Here is a tiny trained network, its code and every weight. The questions are about switching its units off for an input and a target symbol, where a switched-off unit gives its printed mean instead of its output.

import numpy as np


def w(rows, s, z=0):
    codes = np.array(rows[::2]) - 128.0
    scale = np.full(codes.shape[1], s)
    scale[-1] = z or s
    return codes * scale


def norm(h):
    return h / np.sqrt((h * h).mean(-1, keepdims=True) + 1e-5)


def f(y):
    return y / 2 * (1 + np.tanh(0.7978845608 * (y + 0.044715 * y**3)))


def softmax(a):
    e = np.exp(a - a.max(-1, keepdims=True))
    return e / e.sum(-1, keepdims=True)


def log_softmax(a):
    a = a - a.max(-1, keepdims=True)
    return a - np.log(np.exp(a).sum(-1, keepdims=True))


def net(x, mask):
    ids = ['γεθτφψ'.index(c) for c in x.split()]
    T = len(ids)
    res = E[ids] + P[:T]
    u = 0
    for l in range(2):
        q, k, v = (norm(res) @ M[l].T for M in (Q, K, V))
        z = softmax(np.where(np.tri(T) > 0, q @ k.T / 2**0.5, -1e9)) @ v
        res = res + np.where(mask[u], z, O[l][:, -1]) @ O[l][:, :-1]
        u += 1
        y = f(norm(res) @ A[l][:, :-1].T + A[l][:, -1])
        res = res + np.where(mask[u : u + 8], y, B[l][:, -1]) @ B[l][:, :-1]
        u += 8
    return log_softmax(norm(res)[-1] @ U[:, :-1].T + U[:, -1])


Q, K, V, O, A, B = {}, {}, {}, {}, {}, {}
E = w([
[108,183,234],'γ',
[92,114,111],'ε',
[135,61,141],'θ',
[105,149,107],'τ',
[136,92,2],'φ',
[192,125,145],'ψ',
],0.017)
P = w([
[50,181,8],'0',
[54,163,9],'1',
[26,167,4],'2',
[41,158,19],'3',
[56,152,46],'4',
[72,145,62],'5',
[86,149,72],'6',
[93,146,86],'7',
[104,135,99],'8',
[116,137,98],'9',
[126,133,115],'10',
[131,128,133],'11',
],0.0032)
Q[0] = w([
[131,126,110],'L0H0',
[254,124,163],'L0H0',
],0.008)
K[0] = w([
[147,215,112],'L0H0',
[216,81,1],'L0H0',
],0.0087)
V[0] = w([
[122,153,151],'L0H0',
[111,158,254],'L0H0',
],0.009)
O[0] = w([
[188,124,109,146],'L0H0',
[141,158,254,5],'L0H0',
],0.0053,0.0015)
A[0] = w([
[93,174,97,139],'L0N0',
[131,118,76,199],'L0N1',
[4,132,182,77],'L0N2',
[95,192,109,30],'L0N3',
[172,101,126,124],'L0N4',
[120,109,94,91],'L0N5',
[182,145,175,251],'L0N6',
[147,211,129,161],'L0N7',
],0.014,0.0035)
B[0] = w([
[82,102,96,191],'L0N0',
[111,127,164,218],'L0N1',
[159,69,161,255],'L0N2',
[41,112,129,154],'L0N3',
[116,149,153,134],'L0N4',
[150,154,161,159],'L0N5',
[126,188,116,162],'L0N6',
[6,147,105,166],'L0N7',
],0.012,0.0067)
Q[1] = w([
[2,111,154],'L1H0',
[233,227,59],'L1H0',
],0.0093)
K[1] = w([
[143,80,11],'L1H0',
[77,176,248],'L1H0',
],0.015)
V[1] = w([
[133,81,60],'L1H0',
[38,132,254],'L1H0',
],0.0082)
O[1] = w([
[194,151,64,253],'L1H0',
[113,129,254,66],'L1H0',
],0.0092,0.0037)
A[1] = w([
[45,153,117,14],'L1N0',
[216,91,225,146],'L1N1',
[143,99,206,198],'L1N2',
[91,52,21,112],'L1N3',
[142,129,236,3],'L1N4',
[130,109,209,123],'L1N5',
[128,141,58,64],'L1N6',
[255,109,36,95],'L1N7',
],0.013,0.0043)
B[1] = w([
[138,85,113,149],'L1N0',
[110,94,16,171],'L1N1',
[159,116,151,163],'L1N2',
[172,122,225,253],'L1N3',
[255,163,77,149],'L1N4',
[182,208,52,152],'L1N5',
[162,246,94,160],'L1N6',
[86,159,37,188],'L1N7',
],0.0081,0.011)
U = w([
[214,173,156,12],'γ',
[182,61,192,227],'ε',
[166,2,79,3],'θ',
[33,95,119,134],'τ',
[142,162,29,192],'φ',
[115,229,167,79],'ψ',
],0.018,0.0037)

Each question gives the input, a string of symbols that net reads in full, and the target symbol t.
The units are the heads (2 rows each of Q, K, V and O) and the neurons (one row each of A and B). Each row of codes is followed by its name. A weight is (code - 128) times the scale printed after its matrix; where a second scale follows, it is the last column's (O, A, B and U).
mask holds one flag per unit, layer by layer, with each layer's heads first. A switched-off unit (its flag False) gives its mean, the last column of its rows in O or B, instead of its output. The means were averaged over made-up inputs and are rounded, as every weight is.
A unit's drop is (log p(t) with every unit on - log p(t) with that unit switched off) / (log p(t) with every unit on - log p(t) with every unit switched off).
The circuit of an input: a set's keep is (log p(t) with only the set's units on - log p(t) with every unit switched off) / (log p(t) with every unit on - log p(t) with every unit switched off). Starting from the 12 units with the biggest drops (on a tie, the unit counted first), units are removed one at a time, each time the one whose removal leaves the highest keep (on an exact tie, the one counted first), for as long as the keep stays at least 0.8.
circuit, biggest first: the units of the circuit, biggest drop first
k most important neurons: the k neurons with the biggest drops, biggest first
top k neurons in layer l: the k neurons of layer l with the biggest drops, biggest first
drop of u: that unit's drop, to one decimal
input ψ ε ψ, target ψ: circuit, biggest first => [L0N6 L0N4 L1H0]
input φ ε ε ε ε φ τ ε φ θ, target φ: circuit, biggest first => [L1H0 L0N2]
input ε θ ε ε φ φ ε γ τ ε τ θ, target φ: top neuron in layer 1 => [L1N7]
input φ γ φ τ, target τ: top 3 neurons in layer 0 => [L0N7 L0N2 L0N3]
input γ θ ε φ, target ε: 3 most important neurons => [L0N7 L0N3 L0N6]
input ε ψ θ τ θ ψ ψ γ φ ε ε, target θ: 2 most important neurons => [L0N2 L1N6]
input ε ε ψ, target ψ: top 3 neurons in layer 0 => [L0N2 L0N4 L0N1]
input ε θ θ ψ ε τ ψ φ ε ε γ φ, target ε: 3 most important neurons => [L0N7 L0N3 L0N2]
input φ ψ τ ε τ γ θ ε ε ε τ γ, target φ: top 2 neurons in layer 0 => [L0N6 L0N7]
input ψ θ ε, target ε: 2 most important neurons => [L0N7 L1N3]
input τ τ φ φ γ ε τ θ ε ε γ, target φ: 2 most important neurons => [L0N6 L1N3]
input γ ε ψ φ φ ε, target θ: drop of L0N2 => 2.5
input τ φ θ ψ, target φ: drop of L0N2 => 0.1
input ε ε φ φ ε γ θ ψ τ ε τ, target τ: drop of L1N4 => 0.0
